Below are the code and all the weights of a small trained network. Each question names an input and a target symbol and asks about switching units off, where a switched-off unit gives its printed mean instead of its output.

import numpy as np


def w(rows, s, z=0):
    codes = np.array(rows[::2]) - 128.0
    scale = np.full(codes.shape[1], s)
    scale[-1] = z or s
    return codes * scale


def f(y):
    return y / 2 * (1 + np.tanh(0.7978845608 * (y + 0.044715 * y**3)))


def softmax(a):
    e = np.exp(a - a.max(-1, keepdims=True))
    return e / e.sum(-1, keepdims=True)


def log_softmax(a):
    a = a - a.max(-1, keepdims=True)
    return a - np.log(np.exp(a).sum(-1, keepdims=True))


def net(x, mask):
    ids = ['ΣΦαγηλμξτ'.index(c) for c in x.split()]
    T = len(ids)
    res = E[ids] + P[:T]
    r = res
    for j in range(3):
        rows = slice(3 * j, 3 * j + 3)
        q, k, v = (r @ M[0][rows].T for M in (Q, K, V))
        z = softmax(np.where(np.tri(T) > 0, q @ k.T / 3**0.5, -1e9)) @ v
        o = O[0][rows]
        res = res + np.where(mask[j], z, o[:, -1]) @ o[:, :-1]
    y = f(res @ A[0][:, :-1].T + A[0][:, -1])
    res = res + np.where(mask[3:15], y, B[0][:, -1]) @ B[0][:, :-1]
    return log_softmax(res[-1] @ U[:, :-1].T + U[:, -1])


Q, K, V, O, A, B = {}, {}, {}, {}, {}, {}
E = w([
[185,79,35],'Σ',
[66,118,185],'Φ',
[97,124,20],'α',
[65,94,124],'γ',
[147,236,141],'η',
[229,104,144],'λ',
[212,157,84],'μ',
[133,214,78],'ξ',
[169,65,252],'τ',
],0.018)
P = w([
[106,163,141],'0',
[161,10,151],'1',
[127,179,132],'2',
[128,132,133],'3',
[168,2,142],'4',
[154,190,130],'5',
[108,96,140],'6',
[164,5,140],'7',
[159,198,132],'8',
[93,81,138],'9',
[156,2,138],'10',
[176,202,133],'11',
[73,65,132],'12',
[158,2,133],'13',
],0.0094)
Q[0] = w([
[215,108,156],'h0',
[162,172,63],'h0',
[122,111,87],'h0',
[169,45,164],'h1',
[117,189,167],'h1',
[117,168,82],'h1',
[91,4,59],'h2',
[206,176,140],'h2',
[31,233,92],'h2',
],0.011)
K[0] = w([
[254,146,118],'h0',
[73,144,78],'h0',
[98,93,80],'h0',
[169,194,204],'h1',
[66,73,140],'h1',
[149,155,58],'h1',
[169,98,23],'h2',
[111,70,158],'h2',
[122,83,119],'h2',
],0.011)
V[0] = w([
[117,82,49],'h0',
[68,183,50],'h0',
[253,249,145],'h0',
[128,210,16],'h1',
[58,220,175],'h1',
[160,173,173],'h1',
[77,111,61],'h2',
[140,177,137],'h2',
[205,181,91],'h2',
],0.0075)
O[0] = w([
[134,53,144,118],'h0',
[165,139,96,4],'h0',
[178,198,152,65],'h0',
[131,199,144,6],'h1',
[76,114,105,110],'h1',
[151,1,203,151],'h1',
[130,95,134,132],'h2',
[61,188,87,111],'h2',
[190,100,95,137],'h2',
],0.0054,0.0026)
A[0] = w([
[204,203,51,168],'n0',
[61,92,153,163],'n1',
[114,11,148,184],'n2',
[70,205,186,126],'n3',
[143,152,73,152],'n4',
[183,90,153,68],'n5',
[130,155,42,61],'n6',
[208,36,109,165],'n7',
[61,53,109,255],'n8',
[131,69,194,52],'n9',
[142,27,28,91],'n10',
[133,80,251,146],'n11',
],0.012,0.0097)
B[0] = w([
[106,37,72,186],'n0',
[171,71,201,193],'n1',
[118,199,2,242],'n2',
[21,185,238,153],'n3',
[99,146,47,146],'n4',
[88,224,115,142],'n5',
[81,20,109,134],'n6',
[128,152,238,205],'n7',
[230,218,153,251],'n8',
[15,141,42,156],'n9',
[40,36,167,179],'n10',
[70,35,145,203],'n11',
],0.0069,0.016)
U = w([
[125,53,138,84],'Σ',
[111,161,186,193],'Φ',
[86,98,85,1],'α',
[196,249,122,190],'γ',
[93,223,119,121],'η',
[203,88,191,136],'λ',
[172,142,88,236],'μ',
[70,176,86,126],'ξ',
[54,91,148,36],'τ',
],0.016,0.0067)

Each question gives the input, a string of symbols that net reads in full, and the target symbol t.
The units are the heads (3 rows each of Q, K, V and O) and the neurons (one row each of A and B). Each row of codes is followed by its name. A weight is (code - 128) times the scale printed after its matrix; where a second scale follows, it is the last column's (O, A, B and U).
mask holds one flag per unit, heads first, then neurons. A switched-off unit (its flag False) gives its mean, the last column of its rows in O or B, instead of its output. The means were averaged over made-up inputs and are rounded, as every weight is.
A unit's drop is (log p(t) with every unit on - log p(t) with that unit switched off) / (log p(t) with every unit on - log p(t) with every unit switched off).
The circuit of an input: a set's keep is (log p(t) with only the set's units on - log p(t) with every unit switched off) / (log p(t) with every unit on - log p(t) with every unit switched off). Starting from the 12 units with the biggest drops (on a tie, the unit counted first), units are removed one at a time, each time the one whose removal leaves the highest keep (on an exact tie, the one counted first), for as long as the keep stays at least 0.8.
circuit, biggest first: the units of the circuit, biggest drop first
most important unit: the unit with the biggest drop
k most important neurons: the k neurons with the biggest drops, biggest first
which heads matter: for each layer, one digit per head in row order, 1 if its drop is at least 0.15 and else 0, layers parted by /
drop of u: that unit's drop, to one decimal
input Φ Φ η, target η: 4 most important neurons	n8, n3, n11, n1
input λ λ Φ Φ η Φ η, target Φ: 3 most important neurons	n2, n8, n3
input Φ Φ Φ τ λ, target τ: 4 most important neurons	n11, n9, n10, n7
input Φ Φ α η, target η: 4 most important neurons	n3, n8, n11, n1
input η μ γ γ ξ γ, target γ: most important unit	n11
input μ τ Σ, target Σ: which heads matter	000
input λ ξ Φ Φ η Φ η η λ μ γ Φ Φ λ, target Φ: circuit, biggest first	n7, n5, n1
input α Φ λ γ Φ τ γ γ γ γ λ, target Φ: 3 most important neurons	n7, n5, n0
input τ τ γ λ ξ λ Φ τ, target τ: 3 most important neurons	n11, n9, n7
input Φ ξ μ, target μ: 3 most important neurons	n0, n8, n11
input τ γ Φ γ γ Φ η γ γ μ Φ Φ γ, target μ: 2 most important neurons	n8, n2
input ξ μ η Σ, target Σ: drop of n0	0.3
input μ λ τ Φ τ γ γ Σ Φ μ, target λ: drop of n7	0.2
input ξ ξ Σ Φ γ Σ Φ Σ ξ γ Φ ξ, target ξ: drop of n5	0.0
input ξ η ξ τ α Φ γ Σ ξ, target ξ: drop of h1	0.1
